Below is a small trained network, with its code and all its weights. Each question gives an input and a class and asks what happens when units are switched off, that is, made to give their printed mean instead of their output.

import numpy as np


def w(rows, s, z=0):
    codes = np.array(rows[::2]) - 128.0
    scale = np.full(codes.shape[1], s)
    scale[-1] = z or s
    return codes * scale


def f(y):
    return np.maximum(y, 0)


def log_softmax(a):
    a = a - a.max(-1, keepdims=True)
    return a - np.log(np.exp(a).sum(-1, keepdims=True))


def net(x, mask):
    res = np.array(x, float).reshape(1, 6) / 4 @ E
    y = f(res @ A[0][:, :-1].T + A[0][:, -1])
    res = res + np.where(mask, y, B[0][:, -1]) @ B[0][:, :-1]
    return log_softmax(res[-1] @ U[:, :-1].T + U[:, -1])


A, B = {}, {}
E = w([
[224,112,155,94],'x0',
[36,98,150,59],'x1',
[109,48,205,116],'x2',
[157,255,217,153],'x3',
[47,116,199,247],'x4',
[115,178,68,74],'x5',
],0.0097)
A[0] = w([
[222,47,136,109,70],'n1',
[138,107,99,91,50],'n2',
[98,119,61,80,211],'n3',
[171,146,204,201,101],'n4',
[201,154,95,198,146],'n5',
[168,81,108,75,167],'n6',
[78,57,125,114,151],'n7',
[115,134,210,136,192],'n8',
[78,75,149,87,196],'n9',
[156,181,75,188,124],'n10',
[5,66,119,192,79],'n11',
[144,179,215,192,112],'n12',
[151,194,115,201,96],'n13',
[114,170,106,49,3],'n14',
[167,61,118,92,54],'n15',
[88,169,111,24,121],'n16',
[128,205,75,108,42],'n17',
],0.012,0.0039)
B[0] = w([
[215,18,116,57,188],'n1',
[123,93,167,140,159],'n2',
[169,118,161,216,208],'n3',
[42,113,199,70,205],'n4',
[113,103,90,55,199],'n5',
[237,143,142,167,195],'n6',
[147,158,58,206,204],'n7',
[132,86,138,175,198],'n8',
[157,157,59,171,205],'n9',
[90,156,52,70,189],'n10',
[92,136,82,192,246],'n11',
[2,59,188,44,217],'n12',
[32,157,89,39,193],'n13',
[151,169,193,129,179],'n14',
[183,75,126,158,172],'n15',
[171,212,176,236,207],'n16',
[147,177,137,79,190],'n17',
],0.0081,0.013)
U = w([
[122,238,16,5,110],'0',
[127,98,54,227,124],'1',
[254,28,120,108,101],'2',
[153,83,152,133,161],'3',
[128,121,218,141,51],'4',
[215,237,211,136,75],'5',
[9,24,254,117,137],'6',
[170,120,64,183,254],'7',
],0.0078,0.009)

Each question gives the input, the list of numbers given to net, and the class t.
The units are the neurons (one row each of A and B). Each row of codes is followed by its name. A weight is (code - 128) times the scale printed after its matrix; where a second scale follows, it is the last column's (A, B and U).
mask holds one flag per neuron, in row order. A switched-off neuron (its flag False) gives its mean, the last column of its row in B, instead of its output. The means were averaged over made-up inputs and are rounded, as every weight is.
A unit's drop is (log p(t) with every unit on - log p(t) with that unit switched off) / (log p(t) with every unit on - log p(t) with every unit switched off).
The circuit of an input: a set's keep is (log p(t) with only the set's units on - log p(t) with every unit switched off) / (log p(t) with every unit on - log p(t) with every unit switched off). Starting from the 12 units with the biggest drops (on a tie, the unit counted first), units are removed one at a time, each time the one whose removal leaves the highest keep (on an exact tie, the one counted first), for as long as the keep stays at least 0.8.
units of the circuit, in order: the units of the circuit, biggest drop first
most important unit: the unit with the biggest drop
k most important neurons: the k neurons with the biggest drops, biggest first
drop of u: that unit's drop, to one decimal
input [-8,6,-5,0,0,6], class 5: units of the circuit, in order	n16, n14
input [5,-5,5,5,-4,-7], class 6: most important unit	n4
input [5,-2,-3,4,-6,-2], class 0: units of the circuit, in order	n3, n5
input [-6,-3,-1,-1,6,6], class 0: units of the circuit, in order	n13, n10, n8
input [3,6,3,2,6,6], class 7: units of the circuit, in order	n4, n9
input [3,4,-2,-3,-2,-6], class 2: 2 most important neurons	n1, n11
input [5,-2,-5,-5,-3,8], class 5: 2 most important neurons	n16, n14
input [-3,6,-6,-5,-1,8], class 7: 3 most important neurons	n4, n7, n9
input [-5,-5,-3,-3,-5,8], class 5: 2 most important neurons	n3, n16
input [7,-5,1,2,0,3], class 0: 2 most important neurons	n3, n5
input [5,-5,3,6,-8,1], class 2: 2 most important neurons	n1, n6
input [4,2,-8,-4,-6,7], class 5: drop of n8	0.0
input [-2,5,-2,-5,-7,-3], class 2: drop of n5	-0.1
input [4,5,-8,4,-2,6], class 5: units of the circuit, in order	n16
input [8,-5,6,5,-4,3], class 2: drop of n1	0.2
